Here is a tiny trained network, its code and every weight. The questions are about switching its units off for an input and a class, where a switched-off unit gives its printed mean instead of its output.

import numpy as np


def w(rows, s, z=0):
    codes = np.array(rows[::2]) - 128.0
    scale = np.full(codes.shape[1], s)
    scale[-1] = z or s
    return codes * scale


def norm(h):
    return h / np.sqrt((h * h).mean(-1, keepdims=True) + 1e-5)


def f(y):
    return np.maximum(y, 0)


def log_softmax(a):
    a = a - a.max(-1, keepdims=True)
    return a - np.log(np.exp(a).sum(-1, keepdims=True))


def net(x, mask):
    res = np.array(x, float).reshape(1, 5) / 4 @ E
    u = 0
    for l in range(2):
        y = f(norm(res) @ A[l][:, :-1].T + A[l][:, -1])
        res = res + np.where(mask[u : u + 3], y, B[l][:, -1]) @ B[l][:, :-1]
        u += 3
    return log_softmax(norm(res)[-1] @ U[:, :-1].T + U[:, -1])


A, B = {}, {}
E = w([
[128,125,128,115,154,154,151,115,115,133],'x0',
[126,139,215,177,139,118,147,118,99,155],'x1',
[149,97,132,146,87,120,54,122,207,142],'x2',
[126,205,144,127,181,137,104,202,123,190],'x3',
[157,253,94,97,29,177,213,18,97,222],'x4',
],0.0066)
A[0] = w([
[126,131,121,193,179,183,101,180,169,81,178],'L0N1',
[145,58,139,160,88,85,189,49,136,49,89],'L0N2',
[72,144,253,219,135,128,142,85,106,119,3],'L0N3',
],0.0069,0.004)
B[0] = w([
[179,154,148,123,79,133,200,84,149,153,255],'L0N1',
[201,237,169,54,203,99,169,178,178,173,207],'L0N2',
[107,35,1,147,185,46,101,152,220,141,187],'L0N3',
],0.0091,0.0056)
A[1] = w([
[36,1,97,136,181,120,86,136,148,68,60],'L1N1',
[76,44,221,111,248,133,114,183,161,5,5],'L1N2',
[125,89,29,93,204,140,207,155,71,121,247],'L1N3',
],0.0059,0.0019)
B[1] = w([
[86,107,111,137,164,104,157,26,166,142,184],'L1N1',
[75,235,148,66,2,216,204,48,105,154,249],'L1N2',
[207,16,116,166,105,15,133,134,212,184,254],'L1N3',
],0.0093,0.0052)
U = w([
[85,188,129,123,27,222,185,33,67,133,140],'0',
[184,125,145,145,88,84,130,158,181,172,199],'1',
[178,195,188,73,190,111,123,229,145,190,190],'2',
[191,72,151,158,69,110,94,117,179,196,146],'3',
[101,66,25,145,109,77,93,103,212,165,137],'4',
[224,72,136,161,166,167,113,166,105,116,31],'5',
[86,24,176,233,204,201,10,233,2,24,1],'6',
],0.0084,0.0063)

Each question gives the input, the list of numbers given to net, and the class t.
The units are the neurons (one row each of A and B). Each row of codes is followed by its name. A weight is (code - 128) times the scale printed after its matrix; where a second scale follows, it is the last column's (A, B and U).
mask holds one flag per neuron, layer by layer. A switched-off neuron (its flag False) gives its mean, the last column of its row in B, instead of its output. The means were averaged over made-up inputs and are rounded, as every weight is.
A unit's drop is (log p(t) with every unit on - log p(t) with that unit switched off) / (log p(t) with every unit on - log p(t) with every unit switched off).
The circuit of an input: a set's keep is (log p(t) with only the set's units on - log p(t) with every unit switched off) / (log p(t) with every unit on - log p(t) with every unit switched off). Starting from all 6 units, units are removed one at a time, each time the one whose removal leaves the highest keep (on an exact tie, the one counted first), for as long as the keep stays at least 0.8.
circuit, biggest first: the units of the circuit, biggest drop first
unit that matters most: the unit with the biggest drop
top k neurons: the k neurons with the biggest drops, biggest first
top k neurons in layer l: the k neurons of layer l with the biggest drops, biggest first
drop of u: that unit's drop, to one decimal
input [-7,7,-8,-3,7], class 3: unit that matters most : L0N3
input [2,0,-2,1,-4], class 0: top 3 neurons : (L0N2 L0N3 L1N2)
input [7,6,-7,7,-4], class 1: top 2 neurons : (L1N3 L0N3)
input [5,-6,6,-6,-3], class 2: top 2 neurons in layer 0 : (L0N2 L0N3)
input [-1,0,-6,1,3], class 3: top 4 neurons : (L1N3 L0N2 L1N2 L0N1)
input [7,-5,-5,5,-5], class 1: top 2 neurons : (L1N3 L0N1)
input [-3,3,-2,-5,4], class 2: circuit, biggest first : (L0N2 L1N2)
input [-5,8,0,-3,6], class 4: top 2 neurons : (L0N3 L1N2)
input [2,8,-8,2,7], class 3: circuit, biggest first : (L0N3 L1N2 L1N3 L0N1)
input [5,6,1,-5,3], class 4: top 3 neurons : (L0N3 L0N1 L1N2)
input [3,-3,-6,4,-5], class 3: top 2 neurons : (L1N3 L0N1)
input [1,-7,-7,0,1], class 3: top 2 neurons in layer 0 : (L0N3 L0N2)
input [-5,5,-1,-6,-8], class 0: top 2 neurons : (L1N2 L1N3)
input [-1,4,1,-8,1], class 2: unit that matters most : L0N2
input [-6,6,-7,-5,5], class 3: top 4 neurons : (L0N3 L1N3 L1N2 L0N1)
input [3,-8,1,-8,-4], class 2: top 3 neurons : (L0N2 L0N3 L1N1)
input [-6,0,-2,-8,4], class 2: top 2 neurons : (L0N2 L1N2)
input [3,1,6,-8,0], class 2: top 2 neurons : (L0N2 L1N3)
input [-4,-6,-8,6,5], class 3: top 4 neurons : (L1N3 L0N2 L1N2 L0N1)
input [0,0,-6,5,-3], class 3: circuit, biggest first : (L1N3)
input [-5,-5,-7,2,-3], class 3: top 2 neurons in layer 0 : (L0N2 L0N3)
input [6,-5,-6,-8,4], class 2: top 2 neurons : (L0N2 L0N3)
input [0,-4,2,-4,3], class 2: top 2 neurons in layer 0 : (L0N2 L0N3)
input [3,4,0,3,0], class 4: top 2 neurons in layer 0 : (L0N3 L0N2)
input [4,6,-8,1,-6], class 3: drop of L1N1 : -0.1
input [-3,4,3,4,-8], class 0: drop of L0N3 : 0.0
input [6,4,-2,-5,-6], class 0: drop of L0N3 : -0.2
input [2,7,-3,-5,-7], class 0: drop of L0N3 : -0.3
